Below are the code and all the weights of a small trained network. Each question names an input and a target symbol and asks about switching units off, where a switched-off unit gives its printed mean instead of its output.

import numpy as np


def w(rows, s, z=0):
    codes = np.array(rows[::2]) - 128.0
    scale = np.full(codes.shape[1], s)
    scale[-1] = z or s
    return codes * scale


def f(y):
    return y / 2 * (1 + np.tanh(0.7978845608 * (y + 0.044715 * y**3)))


def softmax(a):
    e = np.exp(a - a.max(-1, keepdims=True))
    return e / e.sum(-1, keepdims=True)


def log_softmax(a):
    a = a - a.max(-1, keepdims=True)
    return a - np.log(np.exp(a).sum(-1, keepdims=True))


def net(x, mask):
    ids = ['Ωαεθξτ'.index(c) for c in x.split()]
    T = len(ids)
    res = E[ids] + P[:T]
    q, k, v = (res @ M[0].T for M in (Q, K, V))
    z = softmax(np.where(np.tri(T) > 0, q @ k.T / 3**0.5, -1e9)) @ v
    res = res + np.where(mask[0], z, O[0][:, -1]) @ O[0][:, :-1]
    y = f(res @ A[0][:, :-1].T + A[0][:, -1])
    res = res + np.where(mask[1:9], y, B[0][:, -1]) @ B[0][:, :-1]
    return log_softmax(res[-1] @ U[:, :-1].T + U[:, -1])


Q, K, V, O, A, B = {}, {}, {}, {}, {}, {}
E = w([
[195,38,124,145,92],'Ω',
[230,60,116,5,249],'α',
[200,152,156,131,169],'ε',
[67,76,116,163,200],'θ',
[115,118,193,163,102],'ξ',
[165,149,66,195,254],'τ',
],0.0086)
P = w([
[92,172,96,30,33],'0',
[205,3,109,192,207],'1',
[168,71,167,202,193],'2',
[157,102,191,216,181],'3',
[149,101,206,210,195],'4',
[151,114,200,213,171],'5',
[145,111,208,207,192],'6',
[155,124,210,224,183],'7',
[153,129,204,219,186],'8',
[152,125,215,205,183],'9',
],0.0035)
Q[0] = w([
[163,139,251,169,197],'head 0',
[194,44,181,172,198],'head 0',
[61,101,148,162,212],'head 0',
],0.021)
K[0] = w([
[85,252,129,2,29],'head 0',
[35,95,62,41,44],'head 0',
[11,85,199,75,198],'head 0',
],0.014)
V[0] = w([
[167,3,117,200,172],'head 0',
[54,98,119,102,51],'head 0',
[166,117,148,57,122],'head 0',
],0.017)
O[0] = w([
[57,145,181,6,101,188],'head 0',
[115,50,186,168,185,141],'head 0',
[96,87,62,134,100,253],'head 0',
],0.013,0.0037)
A[0] = w([
[30,117,123,194,92,138],'neuron 0',
[98,162,194,207,11,212],'neuron 1',
[167,166,236,140,159,205],'neuron 2',
[33,124,164,140,164,246],'neuron 3',
[78,195,92,105,239,142],'neuron 4',
[164,79,189,138,10,146],'neuron 5',
[168,184,83,172,89,88],'neuron 6',
[62,180,176,141,91,142],'neuron 7',
],0.013,0.0014)
B[0] = w([
[94,65,224,147,100,194],'neuron 0',
[234,113,85,171,251,172],'neuron 1',
[200,170,138,130,44,228],'neuron 2',
[69,205,206,112,156,255],'neuron 3',
[72,105,7,122,192,185],'neuron 4',
[74,76,14,152,76,206],'neuron 5',
[102,201,101,132,117,184],'neuron 6',
[173,43,141,151,150,175],'neuron 7',
],0.016,0.0054)
U = w([
[192,86,98,2,173,194],'Ω',
[82,168,71,170,194,3],'α',
[128,233,143,106,51,241],'ε',
[54,118,173,101,133,134],'θ',
[142,74,153,201,165,69],'ξ',
[88,74,88,111,51,153],'τ',
],0.0068,0.0013)

Each question gives the input, a string of symbols that net reads in full, and the target symbol t.
The units are the heads (3 rows each of Q, K, V and O) and the neurons (one row each of A and B). Each row of codes is followed by its name. A weight is (code - 128) times the scale printed after its matrix; where a second scale follows, it is the last column's (O, A, B and U).
mask holds one flag per unit, heads first, then neurons. A switched-off unit (its flag False) gives its mean, the last column of its rows in O or B, instead of its output. The means were averaged over made-up inputs and are rounded, as every weight is.
A unit's drop is (log p(t) with every unit on - log p(t) with that unit switched off) / (log p(t) with every unit on - log p(t) with every unit switched off).
The circuit of an input: a set's keep is (log p(t) with only the set's units on - log p(t) with every unit switched off) / (log p(t) with every unit on - log p(t) with every unit switched off). Starting from all 9 units, units are removed one at a time, each time the one whose removal leaves the highest keep (on an exact tie, the one counted first), for as long as the keep stays at least 0.8.
circuit, biggest first: the units of the circuit, biggest drop first
most important unit: the unit with the biggest drop
top k neurons: the k neurons with the biggest drops, biggest first
drop of u: that unit's drop, to one decimal
input ε τ ε ξ θ Ω α Ω, target α: top 4 neurons => neuron 2; neuron 6; neuron 0; neuron 1
input θ τ ε α Ω α Ω θ ε, target ε: most important unit => neuron 2
input θ ξ θ, target ε: circuit, biggest first => head 0; neuron 2; neuron 3
input θ ε τ ε ξ θ Ω ε α, target ε: top 4 neurons => neuron 2; neuron 7; neuron 1; neuron 5
input θ α ε τ θ ξ θ, target ε: circuit, biggest first => head 0; neuron 2
input τ θ τ ε θ θ ξ Ω, target Ω: top 3 neurons => neuron 1; neuron 7; neuron 0
input ε ε τ ξ, target α: circuit, biggest first => head 0; neuron 6; neuron 1
input τ ε Ω θ ξ α α θ Ω Ω, target Ω: top 4 neurons => neuron 7; neuron 0; neuron 1; neuron 6
input τ ξ θ α α α ξ ξ, target Ω: circuit, biggest first => head 0; neuron 1
input τ Ω ξ Ω ε, target Ω: circuit, biggest first => neuron 3; head 0; neuron 7
input τ ξ τ ξ ξ θ τ, target Ω: top 2 neurons => neuron 4; neuron 7
input ε ξ θ Ω, target α: drop of neuron 0 => 0.3
input τ α Ω Ω ε ξ, target Ω: drop of neuron 3 => 0.0
input θ Ω α ξ τ Ω α Ω Ω, target ε: drop of neuron 7 => 0.3
input τ ε ε, target ε: circuit, biggest first => head 0
